Below are the code and all the weights of a small trained network. Each question names an input and a class and asks about switching units off, where a switched-off unit gives its printed mean instead of its output.

import numpy as np


def w(rows, s, z=0):
    codes = np.array(rows[::2]) - 128.0
    scale = np.full(codes.shape[1], s)
    scale[-1] = z or s
    return codes * scale


def norm(h):
    return h / np.sqrt((h * h).mean(-1, keepdims=True) + 1e-5)


def f(y):
    return y / 2 * (1 + np.tanh(0.7978845608 * (y + 0.044715 * y**3)))


def log_softmax(a):
    a = a - a.max(-1, keepdims=True)
    return a - np.log(np.exp(a).sum(-1, keepdims=True))


def net(x, mask):
    res = np.array(x, float).reshape(1, 6) / 4 @ E
    u = 0
    for l in range(3):
        y = f(norm(res) @ A[l][:, :-1].T + A[l][:, -1])
        res = res + np.where(mask[u : u + 9], y, B[l][:, -1]) @ B[l][:, :-1]
        u += 9
    return log_softmax(norm(res)[-1] @ U[:, :-1].T + U[:, -1])


A, B = {}, {}
E = w([
[18,160,251,49,93,239,185,126,143,82],'x0',
[120,104,140,57,194,164,4,167,4,113],'x1',
[56,61,153,190,126,115,187,115,23,230],'x2',
[127,125,128,125,128,128,128,126,126,130],'x3',
[163,20,191,64,26,35,116,63,112,79],'x4',
[128,129,131,127,127,130,128,127,128,127],'x5',
],0.0013)
A[0] = w([
[153,146,141,228,74,116,216,80,226,146,6],'0.n1',
[199,76,46,165,155,53,106,151,127,160,26],'0.n2',
[152,51,185,80,29,31,123,79,93,64,56],'0.n3',
[43,116,217,31,112,214,200,152,155,105,91],'0.n4',
[37,73,137,193,133,108,172,42,31,227,63],'0.n5',
[154,76,171,95,177,181,3,156,32,122,94],'0.n6',
[176,212,86,49,137,129,51,65,227,42,50],'0.n7',
[208,73,48,166,158,49,106,153,128,166,13],'0.n8',
[181,82,56,156,151,64,112,151,128,154,37],'0.n9',
],0.0024,0.0012)
B[0] = w([
[59,146,82,24,145,85,134,153,84,102,160],'0.n1',
[77,185,192,148,84,161,112,82,110,91,157],'0.n2',
[126,104,127,125,248,233,96,97,206,233,214],'0.n3',
[135,197,133,254,71,96,43,52,73,97,255],'0.n4',
[225,124,149,131,98,157,152,243,119,57,210],'0.n5',
[52,170,58,71,114,43,220,117,143,98,248],'0.n6',
[166,73,180,174,97,153,204,242,59,116,216],'0.n7',
[73,189,194,149,79,164,112,79,107,88,160],'0.n8',
[85,175,181,144,88,163,115,87,114,97,139],'0.n9',
],0.0026,0.0016)
A[1] = w([
[127,127,128,127,128,128,129,129,129,128,129],'1.n1',
[129,129,127,129,127,127,128,127,127,126,126],'1.n2',
[235,125,3,216,144,2,51,100,107,166,20],'1.n3',
[128,128,128,128,128,128,128,128,128,128,128],'1.n4',
[75,242,41,205,184,189,163,211,125,144,73],'1.n5',
[62,142,221,81,109,237,145,114,142,107,80],'1.n6',
[151,123,157,212,72,131,221,89,230,169,71],'1.n7',
[214,123,37,198,142,34,60,108,113,156,3],'1.n8',
[205,200,104,74,112,150,52,134,242,46,52],'1.n9',
],0.002,0.0011)
B[1] = w([
[129,128,127,129,129,126,127,128,128,128,128],'1.n1',
[127,128,129,126,129,131,131,128,128,127,128],'1.n2',
[48,174,224,163,48,187,122,75,93,77,100],'1.n3',
[129,128,128,128,128,128,128,127,128,128,128],'1.n4',
[181,3,185,71,136,128,69,21,192,182,252],'1.n5',
[147,159,119,212,92,90,84,88,85,117,177],'1.n6',
[72,155,65,39,194,92,78,154,33,95,154],'1.n7',
[65,143,206,129,81,180,148,98,106,105,82],'1.n8',
[145,80,156,200,103,136,200,203,36,163,170],'1.n9',
],0.0022,0.0012)
A[2] = w([
[123,139,119,131,126,127,153,136,149,128,113],'2.n1',
[84,67,155,179,110,131,190,167,37,198,71],'2.n2',
[40,205,239,138,81,203,108,82,132,86,8],'2.n3',
[121,190,73,175,222,227,109,158,179,202,35],'2.n4',
[78,155,89,16,180,115,41,176,25,83,36],'2.n5',
[88,75,150,173,115,128,182,158,49,189,95],'2.n6',
[94,159,75,130,84,60,252,122,224,136,75],'2.n7',
[143,121,149,117,115,128,121,124,133,114,149],'2.n8',
[158,11,170,62,78,82,93,61,155,122,89],'2.n9',
],0.0025,0.0012)
B[2] = w([
[134,97,141,103,133,120,81,128,81,119,112],'2.n1',
[206,167,120,108,113,142,110,184,203,33,181],'2.n2',
[162,151,102,224,77,67,74,65,63,141,221],'2.n3',
[132,15,218,88,107,116,112,44,172,177,157],'2.n4',
[72,143,49,111,107,50,216,103,162,152,246],'2.n5',
[203,160,121,111,113,142,119,182,197,37,175],'2.n6',
[63,122,56,46,184,86,70,149,6,123,156],'2.n7',
[121,131,117,153,138,139,146,144,118,154,150],'2.n8',
[107,155,135,168,216,213,115,119,189,228,187],'2.n9',
],0.0025,0.0011)
U = w([
[107,192,162,228,56,118,80,47,71,111,252],'0',
[137,54,173,105,193,184,107,76,206,236,162],'1',
[47,145,28,34,151,50,167,146,90,121,68],'2',
[222,118,154,144,101,158,159,255,139,63,26],'3',
],0.0068,0.00043)

Each question gives the input, the list of numbers given to net, and the class t.
The units are the neurons (one row each of A and B). Each row of codes is followed by its name. A weight is (code - 128) times the scale printed after its matrix; where a second scale follows, it is the last column's (A, B and U).
mask holds one flag per neuron, layer by layer. A switched-off neuron (its flag False) gives its mean, the last column of its row in B, instead of its output. The means were averaged over made-up inputs and are rounded, as every weight is.
A unit's drop is (log p(t) with every unit on - log p(t) with that unit switched off) / (log p(t) with every unit on - log p(t) with every unit switched off).
The circuit of an input: a set's keep is (log p(t) with only the set's units on - log p(t) with every unit switched off) / (log p(t) with every unit on - log p(t) with every unit switched off). Starting from the 12 units with the biggest drops (on a tie, the unit counted first), units are removed one at a time, each time the one whose removal leaves the highest keep (on an exact tie, the one counted first), for as long as the keep stays at least 0.8.
units of the circuit, in order: the units of the circuit, biggest drop first
unit that matters most: the unit with the biggest drop
k most important neurons: the k neurons with the biggest drops, biggest first
top k neurons in layer l: the k neurons of layer l with the biggest drops, biggest first
input [-1,-8,6,2,-7,3], class 2: units of the circuit, in order	(2.n7; 0.n1)
input [4,6,1,7,3,-3], class 2: units of the circuit, in order	(0.n6)
input [3,-6,-3,2,-6,6], class 1: 4 most important neurons	(1.n5; 0.n6; 2.n4; 2.n5)
input [8,6,-8,7,1,3], class 0: 3 most important neurons	(0.n4; 0.n5; 2.n3)
input [8,-4,-7,1,6,8], class 0: units of the circuit, in order	(0.n4; 2.n3)
input [2,-4,-6,1,7,7], class 1: 4 most important neurons	(0.n3; 0.n5; 2.n9; 0.n6)
input [-2,2,-4,1,-4,1], class 1: 2 most important neurons	(1.n5; 0.n5)
input [-6,-4,4,5,8,-5], class 1: units of the circuit, in order	(0.n3; 2.n9)
input [-6,-7,4,4,5,-3], class 2: top 3 neurons in layer 2	(2.n7; 2.n3; 2.n4)
input [4,-5,7,-7,2,-8], class 3: 2 most important neurons	(0.n5; 0.n6)
input [4,3,5,5,-6,-2], class 1: 2 most important neurons	(0.n7; 1.n5)
input [-8,-2,-7,3,5,0], class 0: top 2 neurons in layer 1	(1.n3; 1.n8)
input [-8,7,-2,0,-3,8], class 0: 2 most important neurons	(1.n3; 0.n1)
input [8,8,0,1,-1,-8], class 0: unit that matters most	0.n4
input [7,4,8,-5,-5,6], class 3: units of the circuit, in order	(0.n5; 2.n2)
input [6,-8,7,8,3,-3], class 2: 2 most important neurons	(2.n7; 0.n7)
input [5,-6,8,-3,5,-1], class 3: units of the circuit, in order	(0.n5; 2.n2; 2.n6)
input [-2,-3,-5,4,5,-1], class 1: 2 most important neurons	(0.n3; 0.n5)
input [-3,-3,6,5,4,8], class 3: 2 most important neurons	(0.n5; 1.n5)
input [8,8,-3,-8,1,8], class 0: units of the circuit, in order	(0.n4)
